Here is a tiny trained network, its code and every weight. The questions are about switching its units off for an input and a class, where a switched-off unit gives its printed mean instead of its output.

import numpy as np


def w(rows, s, z=0):
    codes = np.array(rows[::2]) - 128.0
    scale = np.full(codes.shape[1], s)
    scale[-1] = z or s
    return codes * scale


def norm(h):
    return h / np.sqrt((h * h).mean(-1, keepdims=True) + 1e-5)


def f(y):
    return np.maximum(y, 0)


def log_softmax(a):
    a = a - a.max(-1, keepdims=True)
    return a - np.log(np.exp(a).sum(-1, keepdims=True))


def net(x, mask):
    res = np.array(x, float).reshape(1, 6) / 4 @ E
    u = 0
    for l in range(3):
        y = f(norm(res) @ A[l][:, :-1].T + A[l][:, -1])
        res = res + np.where(mask[u : u + 8], y, B[l][:, -1]) @ B[l][:, :-1]
        u += 8
    return log_softmax(norm(res)[-1] @ U[:, :-1].T + U[:, -1])


A, B = {}, {}
E = w([
[130,254,124,70,60,98],'x0',
[123,172,82,95,239,225],'x1',
[139,204,57,200,127,101],'x2',
[126,129,126,127,127,126],'x3',
[137,134,141,129,139,119],'x4',
[118,127,124,125,119,130],'x5',
],0.005)
A[0] = w([
[107,102,63,161,111,9,163],'0.n0',
[224,152,83,2,96,84,228],'0.n1',
[181,112,95,67,113,166,73],'0.n2',
[177,194,43,174,198,166,89],'0.n3',
[100,150,182,85,173,189,57],'0.n4',
[148,136,123,48,172,205,60],'0.n5',
[100,62,131,74,150,101,17],'0.n6',
[98,43,166,71,189,130,2],'0.n7',
],0.0057,0.0014)
B[0] = w([
[254,101,84,152,145,144,218],'0.n0',
[6,118,97,43,86,73,234],'0.n1',
[147,173,153,75,74,100,162],'0.n2',
[60,121,196,170,110,120,253],'0.n3',
[155,105,73,90,143,129,207],'0.n4',
[120,171,26,95,179,117,235],'0.n5',
[151,196,61,166,87,210,174],'0.n6',
[189,188,168,83,114,164,216],'0.n7',
],0.0059,0.0039)
A[1] = w([
[213,114,189,141,12,169,4],'1.n0',
[152,107,98,65,156,122,89],'1.n1',
[119,50,212,77,70,133,115],'1.n2',
[87,94,219,183,194,208,5],'1.n3',
[74,157,112,117,85,185,201],'1.n4',
[214,1,147,132,94,206,159],'1.n5',
[151,119,107,5,75,82,79],'1.n6',
[81,104,156,124,180,168,183],'1.n7',
],0.0064,0.0018)
B[1] = w([
[78,187,135,99,104,150,211],'1.n0',
[215,116,44,24,102,122,179],'1.n1',
[18,111,235,92,113,155,208],'1.n2',
[86,188,28,140,118,180,175],'1.n3',
[218,107,233,142,151,158,216],'1.n4',
[159,225,172,134,155,159,247],'1.n5',
[69,2,105,157,130,86,253],'1.n6',
[154,87,22,156,157,86,188],'1.n7',
],0.0057,0.0043)
A[2] = w([
[135,110,65,110,126,98,113],'2.n0',
[254,109,111,157,168,134,94],'2.n1',
[60,188,121,126,189,114,150],'2.n2',
[110,115,120,132,210,166,124],'2.n3',
[130,199,137,83,145,144,150],'2.n4',
[126,149,124,107,116,30,97],'2.n5',
[168,122,161,99,111,130,252],'2.n6',
[65,93,127,179,172,151,10],'2.n7',
],0.0087,0.0017)
B[2] = w([
[122,210,121,137,124,131,208],'2.n0',
[180,1,165,140,89,128,229],'2.n1',
[96,116,184,170,122,189,249],'2.n2',
[146,114,128,97,137,71,240],'2.n3',
[142,180,198,118,83,118,255],'2.n4',
[193,145,85,147,167,130,228],'2.n5',
[40,136,171,206,227,145,207],'2.n6',
[60,136,64,150,130,128,166],'2.n7',
],0.0075,0.0037)
U = w([
[103,209,232,147,114,166,254],'0',
[71,36,170,73,64,55,134],'1',
[232,84,106,60,185,176,69],'2',
[99,179,63,5,141,112,67],'3',
[208,38,151,203,88,111,116],'4',
[177,187,22,156,75,26,36],'5',
[88,136,23,193,181,155,117],'6',
],0.012,0.0014)

Each question gives the input, the list of numbers given to net, and the class t.
The units are the neurons (one row each of A and B). Each row of codes is followed by its name. A weight is (code - 128) times the scale printed after its matrix; where a second scale follows, it is the last column's (A, B and U).
mask holds one flag per neuron, layer by layer. A switched-off neuron (its flag False) gives its mean, the last column of its row in B, instead of its output. The means were averaged over made-up inputs and are rounded, as every weight is.
A unit's drop is (log p(t) with every unit on - log p(t) with that unit switched off) / (log p(t) with every unit on - log p(t) with every unit switched off).
The circuit of an input: a set's keep is (log p(t) with only the set's units on - log p(t) with every unit switched off) / (log p(t) with every unit on - log p(t) with every unit switched off). Starting from the 12 units with the biggest drops (on a tie, the unit counted first), units are removed one at a time, each time the one whose removal leaves the highest keep (on an exact tie, the one counted first), for as long as the keep stays at least 0.8.
units of the circuit, in order: the units of the circuit, biggest drop first
k most important neurons: the k neurons with the biggest drops, biggest first
k most important neurons of layer l: the k neurons of layer l with the biggest drops, biggest first
drop when u is switched off: that unit's drop, to one decimal
input [4,-1,-1,-3,-5,-7], class 1: 2 most important neurons : 0.n5; 1.n6
input [8,0,-1,4,-3,1], class 1: units of the circuit, in order : 1.n6; 1.n5
input [6,-2,-3,7,4,-4], class 1: units of the circuit, in order : 1.n6
input [3,1,-7,8,-1,-3], class 3: units of the circuit, in order : 0.n5; 2.n1
input [7,6,2,8,3,-4], class 0: units of the circuit, in order : 2.n2; 2.n4
input [-3,-4,7,-7,7,7], class 4: units of the circuit, in order : 2.n1; 0.n0
input [-3,-1,6,1,8,1], class 4: units of the circuit, in order : 0.n0; 2.n1
input [-4,1,1,-4,7,-7], class 6: 3 most important neurons : 1.n3; 0.n0; 1.n7
input [-1,5,0,2,-3,-1], class 2: 2 most important neurons of layer 1 : 1.n6; 1.n2
input [8,2,3,7,-8,-7], class 0: units of the circuit, in order : 2.n2; 1.n1
input [-1,3,0,-2,4,2], class 2: 2 most important neurons : 0.n1; 2.n1
input [5,-3,0,5,6,0], class 1: 3 most important neurons : 0.n1; 0.n5; 1.n6
input [4,0,2,-8,6,-5], class 5: 2 most important neurons : 1.n2; 2.n5
input [7,-1,-6,2,7,8], class 1: units of the circuit, in order : 1.n6
input [-3,0,2,5,-7,5], class 4: 2 most important neurons of layer 0 : 0.n0; 0.n7
input [1,2,-6,-3,7,-4], class 3: 2 most important neurons of layer 0 : 0.n0; 0.n1
input [-1,-5,-7,6,2,2], class 0: drop when 1.n5 is switched off : 0.2
input [7,5,7,-8,3,8], class 0: drop when 2.n2 is switched off : 0.1
